Two labels a row
[-0.26  0.09 -0.35  1.06 -0.82  0.31  1.90  0.88  0.19  0.73  0.09  0.35
 -0.98  0.86  0.20  0.46  1.04 -0.58 -0.34  0.33  0.41  0.54 -0.57  0.08
 -1.05 -0.65 -0.58  0.82  0.60 -1.97  0.49  1.45  3.40  0.96  1.03 -0.72
 -1.20] => Ng, W
[-1.16  1.53 -0.42  0.78  0.40 -0.98 -1.84 -0.93  0.29  2.85 -0.26  1.49
 -0.46 -0.27 -1.48 -0.43 -0.17  0.65  0.38  0.24 -0.72 -0.34  0.23  0.93
  1.50  0.38 -0.69  1.61  0.73 -1.13  0.17  0.56 -0.52 -0.94  0.71 -2.03
  0.01] => QH, W
[-0.67  0.65  0.16  1.24 -1.27  0.71  0.63 -0.56  0.36  1.39  0.35 -0.73
  6.26  1.20 -0.89 -0.08 -0.63  1.42  0.72 -0.41  0.17  0.49 -0.27  0.83
  0.22 -0.31  0.51  0.51 -0.02 -2.54 -0.56  3.86  1.10 -0.18  1.11 -0.71
  0.36] => QH, W
[-1.55  0.64 -0.55  0.16  0.03 -0.71  1.78  0.66  0.26 -1.83 -0.12 -1.16
 -2.93 -0.95  1.74  0.82  3.04  0.96  0.21 -0.14  0.21 -0.17 -0.96 -2.67
 -0.63 -0.60 -1.83  3.45  1.25 -1.59  1.91 -0.26  3.21 -0.06  0.84  0.86
 -2.48] => Ng, W
[-1.35  0.91  1.88 -0.11 -0.77  0.91  1.44  0.89  1.06 -1.51  1.32 -1.24
 -1.67 -0.35 -0.25 -1.19 -0.39  1.45 -0.25 -0.34  0.06 -0.04  0.08 -0.85
 -0.93 -2.44 -0.55  1.62 -0.78 -2.74  1.47  2.65  3.75  0.29  0.16  0.68
 -0.33] => Qj, W
[-1.53 -1.13 -0.32 -0.11  0.53 -0.15  1.01  0.33 -1.03 -0.01 -0.15 -0.29
 -2.43  1.16 -0.95  0.20  0.02  0.69  0.33 -0.33 -1.14 -1.04 -1.31 -0.94
 -0.39 -0.27 -1.63 -0.57  1.23  0.44  0.88 -1.73 -0.23 -0.64 -1.50  1.22
 -0.25] => Qj, P
[-6.09  0.36 -0.16  0.44 -0.01  0.50  2.08 -0.35 -0.92  2.24 -0.27  0.35
 -2.44  0.11 -1.53  0.09  0.42 -0.03  0.22  0.05  0.02 -1.11  0.58  0.50
 -0.37 -0.88 -1.95  0.61  1.13 -0.91  0.70 -1.71  1.23 -0.20 -0.59  0.41
 -0.73] => Qj, P
[-0.86  0.89  0.59  0.62  0.30  0.81  0.18  0.68  0.87 -1.77  0.56 -0.92
 -0.57  0.42 -0.50 -0.86 -1.25  2.43 -0.74 -0.76  0.24 -0.44 -0.41 -0.33
 -0.50  0.16  0.81 -1.02 -0.87 -2.06  0.39  2.32 -0.17 -0.81 -2.20  0.28
  0.38] => QH, W
[-1.21  0.54  0.21 -0.13 -0.37  0.36  3.77  0.93  1.10  1.49  0.63 -0.20
 -3.76  0.35 -0.08 -0.14  0.13 -0.45 -0.06  0.43 -0.14  0.48 -0.54  0.34
 -2.23  0.06 -1.36  0.72  0.36 -2.09  0.81  1.45  4.16  1.46  0.63 -0.11
 -0.80] => Ng, W
[-1.49 -0.67 -0.54 -0.12  0.21 -0.03  0.25 -0.31 -0.37  0.43 -0.21 -0.56
 -2.08  1.96 -0.10 -0.28 -0.27  1.17  0.04 -1.41  2.57 -1.43 -0.09  0.02
 -0.25  0.03 -1.05 -0.59 -0.02  0.16  0.11 -0.25 -2.31 -0.87 -2.07  1.08
  0.35] => QH, P
[ 0.12  1.54  0.63  0.84 -0.16  2.08  1.19  0.24  1.27 -1.27  0.70 -0.12
 -1.38 -1.27  3.09  0.18  0.82  2.40  0.67  0.38 -0.31  1.13 -0.48 -1.16
 -0.51  0.23 -0.60  2.59  0.35 -2.33  0.01  0.51  3.52  0.63 -0.69 -0.01
 -1.63] => Qj, W
[-0.92  1.54  0.36 -0.18  0.08  0.21  2.52  2.18  0.65 -3.87  0.46 -0.25
 -1.61 -0.04  0.05  0.15 -0.51  1.06  0.46 -0.54  0.04 -0.57  0.02 -1.19
 -1.07  0.14 -0.66  1.91  1.08 -2.92  0.81  3.62  4.18  1.38  0.10  0.38
 -1.04] => Qj, W
[-1.42 -0.11 -0.34  0.28  0.20 -0.30  0.93 -1.01 -1.18  1.18 -0.42 -0.12
 -3.49  0.36  0.07  0.75  0.90  0.10  0.37 -0.38  0.69 -1.78 -0.63 -0.46
 -0.76 -0.35 -1.57  1.37  0.58 -1.00  1.27 -1.56 -0.15  0.02 -0.37  0.64
 -1.12] => Qj, P
[-0.74  0.03 -0.40  0.49  0.58 -0.33  2.63 -0.26 -0.97  0.29 -1.28 -0.21
 -1.75  0.14 -0.93 -0.03  1.73 -0.27  0.80  0.42 -0.16 -0.90 -0.01 -0.46
 -0.39 -0.16 -2.02  0.87  0.62 -1.51  1.98 -4.08  2.81  0.00 -0.38  0.51
 -1.93] => Qj, P
[-0.69  0.63  0.35 -0.15 -0.24  1.31  0.32  0.94  0.48  0.39  0.35 -0.90
 -0.01  0.20 -0.50 -0.29  0.29  1.32  0.25  0.49 -0.43  0.22 -0.07  0.26
 -0.33 -0.44  0.45  0.95 -0.29 -2.14  0.37  4.09  0.54 -0.75  2.79 -0.68
 -0.12] => QH, W
[-0.07  0.27  0.02  0.46 -0.53  0.13 -0.51  0.05  1.13 -0.98 -0.15 -0.60
  0.79  0.42 -0.49 -1.29 -0.96  2.22  0.08  0.57  0.11 -0.67 -0.27  1.27
  0.09 -0.33 -0.14  1.05 -0.67 -2.39 -0.51  2.53  0.48 -0.19 -1.03 -0.84
  0.48] => QH, W
[-1.45  1.81 -0.34  0.81  0.02 -0.39  1.13  0.77  0.10  0.39  1.36  0.34
 -2.62 -0.07 -0.32  0.81  0.43  0.21  0.30  0.45 -1.20 -0.16  0.15 -1.16
  0.30  0.09 -0.55  3.75  0.13 -2.67  1.14  0.69  3.47  0.24  2.13 -0.44
 -2.44] => Ng, W
[-3.16 -0.38  0.08 -0.54 -0.09  2.36  3.69  0.00 -1.22  1.05 -0.52 -2.04
 -3.60  2.72 -1.73  0.52  0.70 -0.81 -0.51 -0.01  0.21 -1.08 -1.58 -0.50
 -1.64  0.13 -1.86 -0.74  1.62 -0.48  0.93 -1.97  1.91 -0.09 -0.71  1.04
 -0.18] => Ng, P
[-1.13 -0.14  0.10 -0.94  0.27  0.37  2.35 -0.14 -0.31  1.06 -0.28 -1.45
 -1.65  0.76 -2.21  0.55  0.33 -0.64 -0.87 -0.33 -1.42 -0.89  0.25  0.77
 -0.59 -0.83 -0.84 -0.59 -0.05 -1.26  1.60 -0.16  2.21  0.38 -0.96  0.54
 -0.18] => Qj, P
[-2.65  0.07  0.04 -0.83  0.82  1.38  2.15  1.25  0.33 -2.71  0.62 -0.90
 -2.10  2.16 -0.17 -1.37 -1.47  3.44  1.03 -0.42  0.89 -1.55  0.79 -1.28
 -1.45 -0.84 -0.45 -1.77  0.67 -2.55  0.52  3.75  1.00  0.51 -3.82  1.72
  0.67] => QH, W
[-1.07  1.03  0.02 -0.06  0.34 -1.09  0.86 -0.62  0.45  3.00 -0.40 -0.72
 -1.48  1.04 -0.57  0.67  0.39  1.97  2.35 -0.38  0.90 -1.02  0.64  1.08
  0.29 -0.03 -1.46  0.69  0.69 -1.18 -1.18  0.96 -0.75 -0.79  0.00 -0.58
  0.54] => QH, P
[-0.38 -0.08 -0.61 -0.83 -0.01 -0.11 -0.90  0.45 -0.35 -1.66  0.78 -0.09
 -0.94 -0.08  1.56  0.51 -1.16  0.54 -0.97 -0.19 -0.80  0.29 -0.56 -1.29
  0.35  0.42 -0.02  0.47 -0.13  0.40  0.28  2.36 -1.48 -0.29  1.04  0.30
 -0.53] => FT, W
[ 0.31  1.10  0.31  1.65 -0.02  0.29 -0.19  0.62  1.05  0.69  0.15 -0.24
  1.96  0.18 -2.16 -0.30 -0.42  0.93  0.83  0.18 -0.09  0.69  0.41  1.05
  0.01 -0.44  0.65  0.84 -0.97 -2.81 -0.54  3.30  0.88  0.39  0.42 -1.14
  0.95] => QH, W
[-1.23  0.89 -0.01 -0.19 -0.93  0.79 -0.65 -0.07  0.27  0.96  0.60 -0.12
  0.21  0.28 -0.26 -0.34 -0.57  1.35  0.33  0.05 -0.33  0.09  0.68  1.42
  0.09 -0.14  0.62  0.61 -0.79 -1.63 -0.97  1.66 -0.86 -0.26  0.48 -1.25
  0.67] => QH, W
[-1.80 -1.81  0.01 -0.72 -0.51  0.74  0.12  0.64 -1.80 -0.14  0.07 -0.74
 -1.32  1.53  0.03  0.91 -1.47 -1.40 -0.24 -0.76  0.52 -2.04 -0.07 -0.20
  0.06 -0.12 -1.13 -1.98  0.48  1.84  0.11  1.77 -2.99 -0.36  1.65  0.53
 -0.47] => FT, P
[-0.47  1.15  0.05  0.53 -0.47 -0.31  1.47  0.80  0.70 -0.90  0.12  0.11
 -1.27 -0.45  0.61 -1.14  0.45  0.58  0.26 -0.45 -0.06  0.18  0.13 -1.35
 -0.84 -0.11 -1.03  1.64  0.58 -2.83  1.75  1.06  4.13  0.61 -0.88  1.11
 -1.39] => Qj, W
[-1.65  1.10  0.11  0.48 -0.52  0.58  1.30  0.51  0.38  0.17  0.64  0.16
 -2.29  1.25 -0.12  0.09  0.41  1.40  0.16  0.32 -0.74 -0.39 -0.37 -0.29
 -0.68  0.01 -0.96  0.89  0.00 -2.98  1.26  0.02  3.44  0.04  0.26  0.31
 -0.93] => Qj, W
[-1.08  1.33 -0.34  1.00  0.72 -0.92 -0.26 -1.40 -1.21  3.03 -0.88 -0.49
 -0.88  1.32 -1.04  0.10  0.87  0.93 -0.63 -0.17  0.33 -1.04 -0.14  1.65
  0.47  0.22 -1.55  0.37  0.88  0.66 -1.21 -1.27 -3.87 -0.99 -1.31 -0.91
  0.31] => QH, P
[-0.44 -0.13 -0.01  0.24 -1.03  0.37 -0.86  0.82  0.66  0.39  0.85 -0.18
 -0.14 -1.23 -0.78 -0.87 -0.17 -0.14  0.69  0.02 -0.82  0.03 -0.31  0.43
 -1.24  0.00 -0.46  2.71  0.28 -1.25  1.19  2.00  0.54 -0.63  2.99 -0.51
 -1.02] => FT, W
[-0.19  1.07  0.57  0.51  1.29 -0.71  0.56  0.25  0.96  0.01  0.32 -0.61
 -0.73  1.06  1.01 -0.69 -0.43  2.76  0.76 -0.97  0.54 -0.77 -0.01 -0.14
 -0.46 -0.31  0.83  0.79  0.76 -2.40  0.01  3.33 -0.01 -0.34 -1.33 -0.07
 -0.30] => QH, W
[-1.25 -1.08  0.33  0.11 -0.33  0.39  0.33 -1.45 -1.34  0.04 -0.23 -0.39
 -1.15 -0.27 -1.81  0.45  0.10 -0.99  0.35 -0.41  2.16 -1.11 -0.51 -0.76
 -0.10  0.50 -0.73 -0.98 -0.24  1.42  0.40  0.25 -2.19 -0.25  3.03  0.62
  0.66] => FT, P
[-1.30 -0.39  0.36 -0.10 -0.12 -0.16  1.53 -0.74 -0.91  3.09 -0.19 -0.31
 -2.81  0.17 -0.31  0.48  1.53  0.00  0.10  0.04 -0.17 -1.04  0.31  1.17
  0.43  0.98 -0.97  1.71  0.54 -0.52 -0.04 -2.16  1.15  0.05 -0.20  0.75
 -0.82] => Qj, P
[-1.47  0.98 -0.14  0.66  0.04 -0.86  1.07 -0.59 -1.08  3.69 -1.28 -0.33
 -1.88  1.18 -0.57  0.10  0.42  1.49  0.28  0.09  0.85 -1.84 -0.11  1.46
  0.08 -0.28 -1.78 -0.55  2.07 -0.34 -1.01 -0.77 -1.88 -2.20 -1.49 -1.14
  0.59] => QH, P
[-0.10  2.50  0.00  0.67  0.50 -1.21  1.62  0.43  0.37 -0.08 -0.45  0.31
 -0.89  0.01  0.82 -0.77  1.04  1.23  0.14 -0.97 -0.01 -0.14  0.44 -0.24
 -0.09 -0.57 -0.87  1.97  1.73 -3.10  0.27  0.53  2.81  0.31  1.01 -0.58
 -1.09] => Qj, W
[-1.13 -0.42  0.19  1.09  0.74 -0.29  0.19 -0.73 -0.81  2.78 -0.36 -0.66
 -0.82  1.40 -1.60 -0.17  0.55  0.67  0.21 -0.31  1.13 -1.47  0.07  0.69
 -0.37 -0.49 -1.69  0.04  0.63  1.70  0.92 -1.69 -0.59 -0.81 -1.57 -0.34
  0.60] => QH, P
[-1.12  0.37 -0.02  1.05 -0.30  0.38  0.29 -1.28 -0.47  3.96 -0.93 -0.95
 -0.26  2.10 -1.42 -0.08 -0.26  0.40  0.19 -0.26  0.06 -1.49 -0.62  2.50
  0.82 -0.79 -0.60 -0.58  0.38  0.01 -0.94  0.51 -3.38 -1.56 -0.94 -0.64
  0.94] => QH, P

Two labels a row
[ 0.92  1.32 -0.26  1.70 -1.50  1.27  1.53  0.85 -0.67 -2.44 -0.76  2.70
 -0.62  1.59 -0.47 -0.13  1.05 -1.46 -0.11 -0.31 -1.74 -0.38 -0.93  0.71
  0.56  1.18 -0.43 -1.92 -0.96 -0.84 -0.03 -0.33 -0.34 -1.88 -0.43  0.13
 -1.36] => (73), <37>
[ 0.33  0.47 -0.59  0.40 -1.82  0.73  0.54 -0.22  1.14 -1.33 -0.99  2.03
 -1.18  0.32 -0.29  1.28  0.38 -1.22 -0.69 -0.22 -1.40 -0.65 -0.18  1.63
  0.90  0.73 -0.67 -1.33  0.05 -0.80  0.23  0.63 -0.23 -0.86 -0.10  0.70
 -1.10] => (71), <37>
[ 0.35  0.33 -0.62  2.39 -1.37  0.55  0.36  0.56  0.91 -1.39 -1.25  0.85
 -1.79  0.68 -0.10  1.14  0.53 -0.91 -0.77 -0.24 -1.88  0.47 -0.51  1.82
  0.88  0.75 -0.61 -0.86 -0.07 -0.48  0.34  0.52 -0.56 -0.95 -0.35  0.96
 -1.18] => (71), <37>
[ 0.83  0.33  1.23  0.36 -0.22  0.94 -0.26  0.30 -0.30 -0.86 -1.86 -1.77
 -1.54  1.62 -2.66 -1.58 -0.27  0.06  0.06  0.71 -1.19  0.64 -0.48  0.28
  0.22  0.84  0.09 -0.54  1.21 -3.16  0.52  0.18 -1.64 -2.77 -0.55  0.32
  0.03] => (72), <37>
[ 1.15  1.46  1.41  0.29 -0.93  1.01  0.47  0.74 -0.27 -1.28 -2.24 -1.25
 -2.99  1.30 -1.52 -0.58 -0.14 -0.46 -1.08  0.45 -2.21  0.96 -1.10  0.29
 -0.01  1.59  0.59 -0.83  2.45 -3.07  0.40  0.52 -1.47 -2.30 -1.46  0.05
 -0.93] => (72), <37>
